What can hang from each mark:
Z_825: Z_273 Z_593 Z_958 Z_977
Z_769: Z_250 Z_593 Z_958
Z_902: Z_238 Z_250 Z_453 Z_769 Z_958
Z_958: Z_218
Z_977: Z_569
Z_593: Z_238 Z_769
Z_273: Z_218 Z_238 Z_453 Z_593
Z_218: Z_431 Z_825 Z_902
Z_431: Z_218 Z_238 Z_569 Z_977
Z_453: Z_593 Z_902
Z_569: Z_218 Z_902
Z_238: Z_250 Z_273 Z_431 Z_453 Z_902

Each row is shifted at random along 3 fixed directions that mean nothing.
Known rows, with every way that one mark hangs from another:
(Z_958 (Z_218 (Z_431 Z_238 Z_977) (Z_825 Z_593) (Z_902 Z_769))): [-225   48   55  -25   49  -26   25   61   69  -34  103   15  -41 -137
 -135   31   94    9   35   -7  -87 -111   32  -80 -180  -70 -197   79
  -65  -60 -104  -34   14    9  123  -44  -57   59  -56  -60  -28  -59
  -71   77  -35   10]
(Z_769 Z_250 Z_593 (Z_958 (Z_218 (Z_431 Z_569) Z_902))): [ -86   82    6 -166  -85  192 -130  210 -161 -112  105  -77  -15  -31
   55  -55   46   -3  -20    4  204  100   64  129   81 -298  142  131
  -62  -38  146  158  234  -77 -168  142  -60   -5  -92   29   79   78
   -4  250 -143  218]
(Z_218 Z_825 (Z_902 (Z_769 Z_593))): [ -66   90   12   17  116  -55   -6  211   -6  -24   60  -56  -79  156
   99  105  209  -33  139   38  114  -10   51 -114  -37    6  -47  -43
  -34   33   22  121  -95   12   26  -17  -79  -18   78   15  -54   54
   12  -59   89  -51]
(Z_977 (Z_569 (Z_902 (Z_238 Z_250 Z_453) (Z_769 Z_593) Z_958))): [ 127    5   39   38  -28   55   69 -193    8   66    7  -18    5  159
   19  -33  -45   19   28  100   76   42  -34   -9   17   34   72  -68
   72  -70  -26  -49   44   -4  -24   24   55   49  -25    3    2   53
  -46   44   56  -12]
(Z_238 (Z_273 Z_218) Z_431 (Z_453 Z_593) (Z_902 Z_769)): [ 177  -38  -72   62   51  -43  -82 -486   33  -30 -202 -150   51  113
  148  -14 -178   -2  -18   42  195   25 -124    4  137  170  197  -18
  -91   -4   70   -4  -44  -66 -127  -48  148   50   89   48  -37  110
   87   18   48  -36]
(Z_593 (Z_238 (Z_431 Z_569) Z_453 Z_902) (Z_769 Z_250 Z_958)): [  67   -7  -22   56  -48   26  -12 -348   22   16  -41  -77   59    0
  128   31 -116   69  -86   -5    0  -31 -112  171  174  126  245 -132
   28   46   73   60  -31   91  -33  -45   81  -30  -17   -3   25  -70
   -9    3   16 -180]
(Z_825 Z_273 (Z_593 (Z_238 Z_431)) Z_958): [-132  -76   19   46 -137  -10  119 -172   75  105  -95  175   84 -117
  -73   -1  -21   22  -62  -16 -129  -56   47  -47  101   12 -236  -82
   39   50 -125 -115   -9   16  102   63  115    7  -48  -62  -22  -98
   -7 -104  -39   -5]
(Z_238 Z_250 (Z_431 Z_569 Z_977) Z_453 Z_902): [   5   59  -76 -215  128   60 -165 -582   11 -140   42 -157   42   26
   72   14   -7  -85  -49   14  -10   61  -30  -12   97  -48  406   77
 -260   16  155  113   -3 -154 -228  203 -102  -35   17   48  129  140
   75  178  -74  -34]
(Z_453 Z_593 (Z_902 (Z_238 (Z_431 Z_218)) Z_250 Z_769 Z_958)): [ 238  -31   31 -139   32  162   62 -242  -29  -27   10   44  -50   67
   -7 -216  186   13  -47   86   74   82   51  -79 -166 -104  157   18
   89 -178   -7  -39  188 -160 -158  194   63   61  -39   24   82   26
  -35  172  -40  157]
(Z_977 (Z_569 (Z_902 Z_238 Z_958))): [   3   50   37  -78   -4   71  -29  248  -33   79  149   67   51   23
  -94  -79  129  -42   24   69  -24   28  147 -195  -47 -143 -276  200
   94   -8  -73   44   83  -78  -15  197 -100  -48  -41   71   38   33
  -91   55   19   79]
(Z_273 (Z_218 Z_825) (Z_593 (Z_238 Z_453) (Z_769 Z_250 Z_958))): [  -9   80   -6 -144   17 -120   92  -44  127   30  139  153  206  102
   -2    7  189   33   42  -15 -152    0  253 -100 -176 -170 -169  112
   22  -25  -55   76  -17   68   78  180 -120  -68  -35  -12   24  -65
 -131 -119   10  -89]
(Z_453 (Z_593 (Z_238 Z_273 Z_431) (Z_769 Z_250 Z_958)) Z_902): [ 208  -99   16  106  -31  -59  108  -71   46   79  -78   49   25  118
  114    8  -67   50  -51   24   -5  -36  -97   36   19  126  195 -173
  213  -25   -6   16  -45   99   65 -159  159  -69   95  -49  -19 -108
   86 -154  111 -156]
(Z_431 (Z_238 Z_250) (Z_977 (Z_569 Z_218))): [ -95  -54   15   62  -12  -84   82  304   24   11  -12   60  -87  -93
 -199  -15 -110  -25  -21  -47 -136  -81  -25   42  -58   77   -2    9
   51   23  -75 -118  -56   37  113 -129  -98   18  -16  -41   32   27
   12    3   16   26]
(Z_453 Z_593 (Z_902 (Z_958 (Z_218 Z_431)))): [  28  -88   41   77  200 -100    1   67  -14  193  -21    5   -4  263
  115 -144   76 -131  119   95   86 -143  -51 -182  -40   31 -180  155
  103   -2  -45   39 -174   46   79 -215    1 -104  169   36  -73   62
   85 -201  199   -2]
(Z_431 Z_238 Z_569 Z_977): [ -64   87   -2  -82   95  -37  -35  119  -23  -73  127   48 -111 -119
  -61  131   67  -57  -23  -52 -173   25   42  -54 -106 -109   48   76
   -6   43   27  100  -23 -110   -9   90 -248  -41  -21  -14   44   44
    5   89  -18   35]
(Z_218 Z_431 Z_825 (Z_902 (Z_238 Z_250) (Z_453 Z_593))): [-112  -38   16   69  150  -28  142 -135   56  -12   42  -79  -99   22
   28   85   71  -37   94   63  -16  -40 -101  -36 -170   41  -89 -225
  -55   51  -46  -18  -97   84   37 -206  -45   83   77  -32  -71  -85
   88  -42  127 -196]
(Z_431 Z_218 Z_238 Z_977): [   3  -14   -3  -31   75  -10  -48  212  -84 -136  -10  -60 -123 -110
  -14   77  -50  -87    8  -30 -126   -2  -86   75  -28   -2  123   79
   -6  -27   86   23  -54  -15  -56 -108  -98    9   17  -40  -36  105
   33   25  -12   86]
(Z_825 (Z_273 Z_238) Z_958): [-156   55  -19  -11   51   17 -118  -35  -98  -52  -67  -99  -57  140
  110  -59    4 -152   77   48  -15   65  -39   34  143   13  -84  190
  -40    8  154  118 -130  -32  -97  107  -84  -44   90   30 -114  127
  112 -123   46    6]
(Z_593 (Z_238 Z_250 Z_273 (Z_902 Z_453 Z_769))): [ 142  -62    2  215   20 -159   97 -477  112  108  -70   63  -76   -9
  -23  152  -83  111   -9  -41  -78  -68 -127  -46  -37  287    9 -301
   47   55 -121 -147 -171   50  177 -186   62   29   47  -41  -13 -113
   29  -74  106 -182]
(Z_825 (Z_273 (Z_218 (Z_902 Z_958)) (Z_238 Z_431)) Z_977): [-128  -38  -10   73  -76   55   -8   40  -20  -11  -69  -59   44 -104
  -25 -165 -157   -9   11   60   -2    3    2   62   63  172 -140  174
  -45  -45   -6  -97   -5    6  -31  -48  169   34  -17   41  -50  -11
    2  -38  -22   47]
(Z_769 Z_250 (Z_958 (Z_218 Z_825))): [ -81    7   23 -134  -13   11  -37  147    5   -9   72   45   46   78
  -52  -78  107  -11   45  -45   37   52   88  -58   32 -171 -119  119
   30  -33   37   45   44   23   10   40 -100  -54  -16   -6   45  -30
  -25  -24  -49   97]
(Z_593 (Z_238 Z_431 Z_902)): [ -18  -82    9   32  165 -253  128  -92  192  218   80  188  177   48
  -80   55  226  -12   40   16 -266 -180  202 -372 -105   33 -313  166
   40  149 -227  -53 -239   63  197  -70 -101 -166   95   35   92 -100
  -72 -281  164 -153]
(Z_958 (Z_218 (Z_431 (Z_977 Z_569)) (Z_825 Z_593))): [-206   11   31  -74  -58   10  -48  105   12  -30   23   18  -54  -79
 -138  -55   -7  -58  -16  -30    6  -64   44  -16   15 -131 -303   45
 -119  -10  -68  -42   96    0   59   74  -43   45  -79  -20    7  -24
   20  157 -113  142]
(Z_769 Z_250 (Z_593 (Z_238 Z_273 Z_431)) Z_958): [  46 -138   35   84  -38 -160  203   -2  105   73  -43  140  105  100
    4  160  -19   19  -11    7 -142  -26   39  -78   29   -9   21  -86
  202   25  -78  -92  -89  107  118 -196   43  -74   60  -65   53  -74
   33 -196  106  -70]
(Z_977 (Z_569 (Z_218 Z_825 Z_902))): [-185   43    4   47  -79   16   13  604   18   13   44   48   -5 -155
 -167  -49   52   21   19  -53   99  -78  124  -58   -8    1 -308   46
  -41   81 -119    3   71   26   94   28  -20    1  -73   53    9  -32
  -58   75  -37   46]
(Z_769 Z_250 (Z_958 (Z_218 Z_902))): [ -81    7   -6  -74   94  -27  -80  207  -68   41   57  -47   15  174
   82  -79  110  -70  108   71   63  -15   16  -63   54  -69  -13  189
   74  -16   94  106  -87   32   17  -91 -112  -84   85   22  -15   68
   32 -129   78   58]
(Z_431 Z_218 (Z_238 Z_250 Z_273 Z_453)): [  34  -62  -25  -79   53  -60   89 -409   66 -123  -17   26   69  -85
  -52  117 -100  -45  -60  -37 -192   13  -18  -58  -43  -31  178   46
  -50   15   21  -36  -43  -84   -1  -53  -42   23    5   -5   66   44
   59   49    2  -12]
(Z_769 Z_250 (Z_593 (Z_238 Z_273 Z_453)) Z_958): [ 122  -52   17   32   -1 -137  145 -142   84   30  -43   81  103  152
  105  182  -51  -25   21   29 -104   29    7  -63   68  -17   95  -45
  171  -13   -7    9  -99   86   81 -105  -21  -76   60  -62    5   -6
   51 -185  108  -79]
(Z_769 Z_250 (Z_593 (Z_238 (Z_431 Z_977) Z_453)) (Z_958 Z_218)): [ 100 -132   17   86  -58  -56   51 -120   28    9 -143  -40   54   72
   76   70 -226    6   -7    5  -33  -37 -166  222  165   78  221  -84
  112 -100   57 -129  -35  212   -4 -311  128   -8    9 -122  -41  -40
   27 -142    9   11]
(Z_769 Z_250 (Z_593 (Z_238 Z_902)) (Z_958 Z_218)): [  82  -68   -2   54   78  -70  -75  -52  -73   33 -132 -161   25  311
  182  -21  -31  -82  113  119   66  -30 -118   46  223   39  106  140
   90  -48  127   88 -175  174  -32 -229  -34 -123  146  -10  -83   66
   76 -246  126  -22]
(Z_977 (Z_569 (Z_218 Z_825) (Z_902 Z_453 Z_769))): [  -5  163    0  125  -44   56 -116  361   15   27   -7 -112 -153   62
  -86  -76  -14   44   85  -37  222   -1  -90   88   54   80 -108 -142
   10  -59   11   34   48   16  -23   21  -25   58  -23   30  -69   65
  -44   94   -6   15]
(Z_769 Z_250 (Z_593 (Z_238 Z_273))): [  93    4    6  -63    4  -95   76 -106    5  -13   63   90   17  116
   -4  192  110  -37    7    3 -127   69   72 -138  -23 -118   23  -23
  107   14   11   33  -22  -19   35   66 -109  -79   56  -23   66  -14
   73  -96   29   25]
(Z_218 (Z_431 Z_238 Z_569) Z_902): [-167   96  -17   -7  -26  164 -123  259 -162 -147   75 -132 -133 -275
   18   86  -42    7  -62  -69   67   41  -65  198  -33  -99   76  -30
 -128   95  106  131  128  -73 -116   32  -59   71  -73   51   -5   43
    7  262 -106   27]
(Z_977 (Z_569 (Z_218 (Z_431 Z_238) (Z_825 Z_273)))): [-276   39    2   80   -8   66  -91  244  -43 -148  -57 -223 -102   44
  -75  -56 -162 -135   42   -3   50  -25 -119  143  144  -19 -115   -1
  -48   30  110   53  -21   52  -44  -73  -79   72   30   45  -73  127
  128  138    7  -25]
(Z_431 Z_238 (Z_569 (Z_218 Z_902))): [-121   36   10   73  -44  -29  114  488   44   55  124  185   17 -338
 -224   59   51   94  -54  -93  -86  -81  147  -96 -147  -51 -191   95
   47  103 -175  -17   61  -52  140  -20  -83  -33 -111   16   61  -89
 -138   50  -26   38]
(Z_902 (Z_238 Z_431) Z_250 Z_453): [ 137  -37   -6  -36  -20   20  138 -187   63   26   83  140  -54 -129
 -124   75  102   96  -65  -55 -113   85   60  -32 -151  -63  -97 -218
   77   -9  -88 -175  109  -41    6   84  -41  101  -81  -30   89 -141
  -61   70  -52   60]
(Z_569 (Z_902 (Z_238 (Z_273 Z_593) Z_431) Z_250 Z_453 Z_769)): [ 220  -35  -52  237 -132   94  -16 -167  -69  -77 -142 -137 -180 -101
    5  136 -234  202  -62  -26  158  139 -303  345  -27  180  235 -481
   69 -103   77 -190  151   17 -128 -168  247  205  -41  -33 -123  -29
   18  141  -73   -9]
(Z_593 (Z_238 Z_250) Z_769): [  -4  -12   18   30   45 -132   78 -166   12  104   94  117  -28   47
   -5   62  147   11    5  -43 -161 -102   43  -58  -54   79  -94 -125
   52  123  -46  -33 -154   59  165  -30  -54  -27   61  -13    4 -127
   -4 -128   73 -142]
(Z_431 (Z_238 Z_250 Z_273 Z_453 Z_902) (Z_977 Z_569)): [  80  -74  -34    4  -52   -3   -6 -293   40 -129  -95  -58    0 -194
  -69  119 -318   19 -125  -35 -108   26 -120   81   38  153  237  -31
  -91   22  -15  -61   20  -23  -10  -26   22   44  -57  -22   53   37
   76  159  -53  -49]
(Z_273 (Z_238 Z_250) Z_453): [ -13   53  -37  -46   80  -34  -64  123  -55   -9    9  -34  -24   90
   65  -61   95  -52   25   18 -101   69   53   22 -156  -16   -2   75
 -133   47   70   38  -87  -39  -22   59  -45  -23   55   44   -6  -24
    5 -168   12  -29]
(Z_977 (Z_569 (Z_902 Z_958))): [ -12  122   11 -145  -40  147 -196  333 -126    8  106  -24    6   35
   -7 -125  113  -54   20   25  131   75  102  -74   39 -147 -120  190
    7    0   46  142  138 -131 -135  297  -77  -38  -40  101   40  144
  -55  150  -71  153]
(Z_218 (Z_431 (Z_238 Z_250 Z_273 Z_453) Z_569 Z_977) Z_902): [-171   37  -37   -9  140    9  -50 -381  -22 -213   32 -222  -99  -92
   68  210 -176 -117  -28   21 -119  -23 -209  125  -18   40  375  -49
 -154   35  157   95  -92  -69  -77 -121 -106   62   48   -3  -14  121
  176  194   39 -173]
(Z_273 (Z_238 Z_453) Z_593): [  45   13  -56   78  -64  -26  -52  142  -80  -41  -85    3   28 -130
   88   64 -139   70  -26  -78   67  110  -26  194  -47   37  -36  -17
 -101   37   32  -29   56   39  -76  -16  116   13  -35   22  -92    2
  -49  -77  -93   56]
(Z_958 (Z_218 Z_431 (Z_902 Z_238 Z_453 (Z_769 Z_593)))): [  57   75   40  -56   61  -11   65  -84   54   69  212  112   20   28
  -63   58  204   38   59   33    3  -13  192 -208 -173 -200 -236   64
   42  -70 -113  -43   95  -55   68  105 -112   39  -66  -10   55  -59
 -108   96   17  136]

Rows:
[ 168    0  -82  172  106  -59 -103  546 -105   74 -133 -106  -84  158
  231   11  -67  -13   77   42  106   14 -121  124  -97  145   90 -148
  -51   27   84   90 -143   76   20 -207  105  -66  131   32 -164   71
   67 -277  103  -58]  (Z_273 (Z_453 Z_902) Z_593)
[ 102   43  -29   -1   30  -13 -136 -150  -45  -30  -10  -51  -34   52
   64   54   12   10   -2  -18  124   58   -8 -111   93   67   62   15
  -35   33   49   60  -25 -123  -35  117   -6  -17   50   59   15   92
   39   78    2   24]  (Z_238 Z_273 (Z_902 Z_769))
[-142    5   11    8 -216  122   49  203  -24    8 -148   57  -65 -210
  -27  -44  -95   62  -50  -74   98   40  -32  106  163   90 -124 -114
  -62  -29  -49  -45  106   14   33  116  124   68 -109  -65  -81  -71
   -1   -1 -161   85]  (Z_218 (Z_825 Z_593 Z_958 Z_977))
[  93   -3   35  -14   45  -52   62    7   48  145    7  153   75   58
    6 -186  170   69   -7   74  -49   14  166 -200 -308   81 -106  145
   -8   15 -174  -43  -31  -90   65  143   62  -34  -17   30   58  -81
 -129 -148   46  -20]  (Z_273 (Z_238 Z_250 (Z_902 Z_769 Z_958)) (Z_453 Z_593))
[ -97   16  -38 -121   24  120 -100 -159   32 -254    8 -166   37 -145
   -6   32  -90  -82   -2    5  -15   17  -56   59   93   -6  173   15
 -209  -46  114   39   62  -44 -165   30   70   54  -45  -10    4   89
   68  194 -101   14]  (Z_238 (Z_431 (Z_218 (Z_825 Z_273) Z_902) Z_977) Z_453)
[ 173  -41  -25   41   81  -56   59 -337  115  117  -20   38   14   96
   50  -40  -15   65  -10  -48   37  -14  -55  -16  -49  135  223 -192
  -69    3  -25  -75  -75   -3   43  -84  114   -8   61    0   71   -9
    9  -85   53 -104]  (Z_238 Z_250 Z_431 (Z_453 (Z_902 Z_769)))
[   1   44   17 -234   42   -5  -79 -180  -35  -34   65   36  138  223
   62  -85  197  -94   53   45  -11   34  205 -111   70 -298   26  276
  -15  -57   81   98   22  -43  -82  189 -161  -88   26   21   60   46
  -24    1  -41  124]  (Z_769 (Z_593 (Z_238 Z_250)) (Z_958 Z_218))
[  40 -107  -22 -103  -13   72  -82 -546   15   19  -43  -35  212   -4
    5 -117  -94   13  -58   -6   88  -15   -7  -43  134   32   88  128
 -116   -3    9 -102   53  -37 -102   31  148    2  -35   52   94   14
  -39   70  -80   61]  (Z_238 Z_250 Z_431 Z_453 (Z_902 (Z_958 Z_218)))
[ 112   27    1 -172   26   49  -59 -215  -20  -19   11   -2   79  101
  119 -138  233   11  -43   72   18    7  131  -52   10  -75  104  116
   63   -1   29  108   52  -42 -126  273  -43  -23   18   41   53  -17
  -43   54  -23  -38]  (Z_453 (Z_593 (Z_238 Z_431 (Z_902 Z_250)) (Z_769 Z_958)))
[-217    7   -6  -39   47   29 -121  -93 -116   38  -99 -110  -36  168
  125  -90   24 -159   70   55  114  -65  -84   25  203  -80 -140  143
  -63  -14  120   66  -85   -7  -41   12  -36    8   81   11 -119  130
  101  -71   18   95]  (Z_825 Z_593 (Z_958 (Z_218 Z_431)))
[ 257   18  -35 -153  -84  159  -88   16  -33  -74  -29   -3  106   53
  156 -141  -23   51 -129   12  136  116   80   48  -44  -73  374  -64
  -47  -57   91  104  192 -149 -138  244  193    9  -23   23   69  -25
   23  120  -93    8]  (Z_238 Z_250 (Z_273 (Z_453 (Z_593 (Z_769 Z_958)) Z_902)) Z_431)
[  39    4   17  159 -209  188  -80  375 -119   -6 -113 -130 -107  -41
  -64 -215 -229  104  -24   -9  282   54 -153  316  191   86  130 -117
   48  -92   67  -85  162   45  -83  -81  168  114  -75    8  -72   44
  -71  165  -77   56]  (Z_977 (Z_569 Z_218 (Z_902 (Z_238 Z_250) (Z_769 Z_958))))
[-118   42   36  -20  -52   65   67  425   77   69   98   98  122 -113
 -225  -66  147   10   48  -31  -36  -35  159 -170   -6 -129 -324  248
   25  -46 -123   -3   61    8   23  136  -56  -62  -67    2  -21  -48
 -152  -71  -16   -7]  (Z_569 (Z_218 (Z_825 Z_958)) (Z_902 Z_238))
[-222   74  -15  134   76   -3  -58 -134  -50  -58 -133 -267 -134  205
  104  -41   44  -81  141   93  158  -97 -225  129  128  170   98 -178
  -94  -37  133   47 -177   98    2 -186   46   62  141    2 -183   45
   96 -101   80 -191]  (Z_569 (Z_218 (Z_825 (Z_593 (Z_238 Z_250))) (Z_902 Z_769)))
[  87   31   31  -52  -18  -84  102  -66   72  113  120  171   98   53
   46   40  109   45  -13  -34 -145  -22  109  -58  -31  -21  -40  -32
  170   26  -47   26  -51   77  137   75  -63  -60  -16  -45   45 -105
  -83 -136   48  -95]  (Z_593 (Z_238 Z_453) (Z_769 Z_250 Z_958))
[-106   83  -20  -73  203  -85 -127  151  -71  -85   24 -148 -152  206
   76   56   40 -217   90   81 -123  -13  -53  -39    2  -26   57  146
   23   10  142  163 -180  -25  -40    6 -308  -43  128   24  -45  203
  138  -28  115   -5]  (Z_431 Z_238 (Z_977 Z_569))
